Below are the code and all the weights of a small trained network. Each question names an input and a class and asks about switching units off, where a switched-off unit gives its printed mean instead of its output.

import numpy as np


def w(rows, s, z=0):
    codes = np.array(rows[::2]) - 128.0
    scale = np.full(codes.shape[1], s)
    scale[-1] = z or s
    return codes * scale


def f(y):
    return np.maximum(y, 0)


def log_softmax(a):
    a = a - a.max(-1, keepdims=True)
    return a - np.log(np.exp(a).sum(-1, keepdims=True))


def net(x, mask):
    res = np.array(x, float).reshape(1, 6) / 4 @ E
    y = f(res @ A[0][:, :-1].T + A[0][:, -1])
    res = res + np.where(mask, y, B[0][:, -1]) @ B[0][:, :-1]
    return log_softmax(res[-1] @ U[:, :-1].T + U[:, -1])


A, B = {}, {}
E = w([
[229,189,146,163],'x0',
[128,129,129,129],'x1',
[93,207,2,135],'x2',
[61,161,178,243],'x3',
[129,126,128,128],'x4',
[126,130,128,125],'x5',
],0.0078)
A[0] = w([
[111,173,78,101,87],'N1',
[123,136,85,134,83],'N2',
[139,171,99,125,186],'N3',
[126,173,180,206,153],'N4',
[170,65,90,42,93],'N5',
[101,141,147,167,239],'N6',
[120,146,87,142,216],'N7',
[219,127,120,49,112],'N8',
[34,132,179,214,86],'N9',
[142,153,90,121,194],'N10',
[84,222,99,140,105],'N11',
[110,107,41,152,79],'N12',
[195,150,94,177,129],'N13',
[213,187,106,144,116],'N14',
[152,151,118,35,119],'N15',
[123,115,152,124,230],'N16',
[99,141,146,236,103],'N17',
[144,110,209,144,112],'N18',
[122,190,74,121,66],'N19',
[106,137,148,176,79],'N20',
[173,195,150,135,131],'N21',
[214,190,157,155,131],'N22',
[117,80,174,130,84],'N23',
[74,77,111,78,178],'N24',
[48,67,104,123,118],'N25',
[102,185,82,144,93],'N26',
[112,128,187,126,128],'N27',
[140,122,145,128,206],'N28',
[134,122,198,108,115],'N29',
[145,61,151,142,68],'N30',
[100,130,135,117,254],'N31',
[140,100,153,136,198],'N32',
[78,159,100,139,128],'N33',
[139,102,199,110,73],'N34',
[5,107,79,110,150],'N35',
[130,119,169,116,90],'N36',
[62,114,171,60,128],'N37',
[75,136,163,102,82],'N38',
[107,133,145,209,97],'N39',
[126,179,98,136,109],'N40',
],0.012,0.0087)
B[0] = w([
[111,118,190,78,173],'N1',
[81,112,158,78,147],'N2',
[148,53,133,153,204],'N3',
[105,132,88,117,200],'N4',
[8,191,55,125,217],'N5',
[169,89,26,128,232],'N6',
[179,32,120,111,227],'N7',
[41,158,54,142,218],'N8',
[66,184,75,119,205],'N9',
[124,54,101,126,212],'N10',
[132,82,177,72,196],'N11',
[84,118,178,85,172],'N12',
[107,118,174,190,175],'N13',
[114,143,171,191,188],'N14',
[48,149,88,154,199],'N15',
[173,75,98,123,224],'N16',
[74,173,66,87,191],'N17',
[101,78,136,100,179],'N18',
[86,85,174,68,170],'N19',
[63,184,82,105,148],'N20',
[91,148,168,207,172],'N21',
[100,154,179,200,192],'N22',
[121,110,156,84,157],'N23',
[140,157,161,230,233],'N24',
[113,183,203,219,201],'N25',
[105,78,185,59,180],'N26',
[135,80,151,122,161],'N27',
[159,46,112,148,199],'N28',
[105,95,132,104,168],'N29',
[72,107,184,77,148],'N30',
[254,52,75,178,255],'N31',
[154,60,102,99,196],'N32',
[139,91,151,109,182],'N33',
[76,84,162,93,162],'N34',
[139,129,164,186,248],'N35',
[70,114,166,71,143],'N36',
[134,166,141,179,189],'N37',
[92,129,151,154,142],'N38',
[36,148,113,82,170],'N39',
[116,78,143,100,166],'N40',
],0.007,0.0089)
U = w([
[46,202,60,98,36],'0',
[150,111,115,137,253],'1',
[101,107,227,41,44],'2',
[158,119,105,143,218],'3',
[152,121,111,143,191],'4',
[112,184,211,216,35],'5',
[248,184,110,91,114],'6',
[186,248,176,67,49],'7',
],0.012,0.0049)

Each question gives the input, the list of numbers given to net, and the class t.
The units are the neurons (one row each of A and B). Each row of codes is followed by its name. A weight is (code - 128) times the scale printed after its matrix; where a second scale follows, it is the last column's (A, B and U).
mask holds one flag per neuron, in row order. A switched-off neuron (its flag False) gives its mean, the last column of its row in B, instead of its output. The means were averaged over made-up inputs and are rounded, as every weight is.
A unit's drop is (log p(t) with every unit on - log p(t) with that unit switched off) / (log p(t) with every unit on - log p(t) with every unit switched off).
The circuit of an input: a set's keep is (log p(t) with only the set's units on - log p(t) with every unit switched off) / (log p(t) with every unit on - log p(t) with every unit switched off). Starting from the 12 units with the biggest drops (on a tie, the unit counted first), units are removed one at a time, each time the one whose removal leaves the highest keep (on an exact tie, the one counted first), for as long as the keep stays at least 0.8.
units of the circuit, in order: the units of the circuit, biggest drop first
unit that matters most: the unit with the biggest drop
top k neurons: the k neurons with the biggest drops, biggest first
drop of u: that unit's drop, to one decimal
input [-7,0,-6,-4,-6,4], class 5: unit that matters most -> N24
input [-8,7,-1,-6,-3,0], class 5: top 2 neurons -> [N24 N25]
input [8,2,-1,-3,4,3], class 5: units of the circuit, in order -> [N22 N14]
input [6,-6,-8,-1,-1,-2], class 2: units of the circuit, in order -> [N34 N18]
input [-8,1,0,-1,-4,-7], class 5: units of the circuit, in order -> [N25 N24]
input [-2,1,-8,-8,-1,2], class 0: units of the circuit, in order -> [N5 N8]
input [-8,0,-6,-3,0,-7], class 5: units of the circuit, in order -> [N24 N25]
input [-6,-1,1,-6,-4,5], class 0: top 2 neurons -> [N5 N15]
input [6,4,-6,-8,2,-8], class 0: units of the circuit, in order -> [N8 N5]
input [1,4,-6,5,-3,-6], class 2: units of the circuit, in order -> [N18 N24]
input [-8,3,0,2,5,-4], class 5: units of the circuit, in order -> [N25 N35]
input [-3,-8,5,8,6,6], class 0: top 3 neurons -> [N9 N17 N39]
input [8,3,2,-8,4,3], class 0: top 2 neurons -> [N8 N5]
input [2,-4,6,8,1,-5], class 0: units of the circuit, in order -> [N17]
input [-6,-2,3,8,5,1], class 0: top 3 neurons -> [N9 N17 N39]
input [2,-2,1,6,1,1], class 0: top 3 neurons -> [N17 N9 N39]
input [-8,-3,-7,-4,3,0], class 5: top 3 neurons -> [N24 N25 N37]
input [-4,-6,1,8,-2,4], class 0: top 2 neurons -> [N9 N17]
input [1,0,7,-8,0,-4], class 0: top 3 neurons -> [N5 N8 N15]
input [8,-1,-7,-6,2,7], class 5: unit that matters most -> N22
input [3,-6,-6,6,-1,2], class 0: drop of N5 -> -0.1
input [-7,1,7,-2,4,-2], class 2: drop of N12 -> 0.2
input [-8,-1,7,6,-2,4], class 5: drop of N3 -> 0.0
input [1,5,7,0,-5,3], class 2: drop of N19 -> 0.1
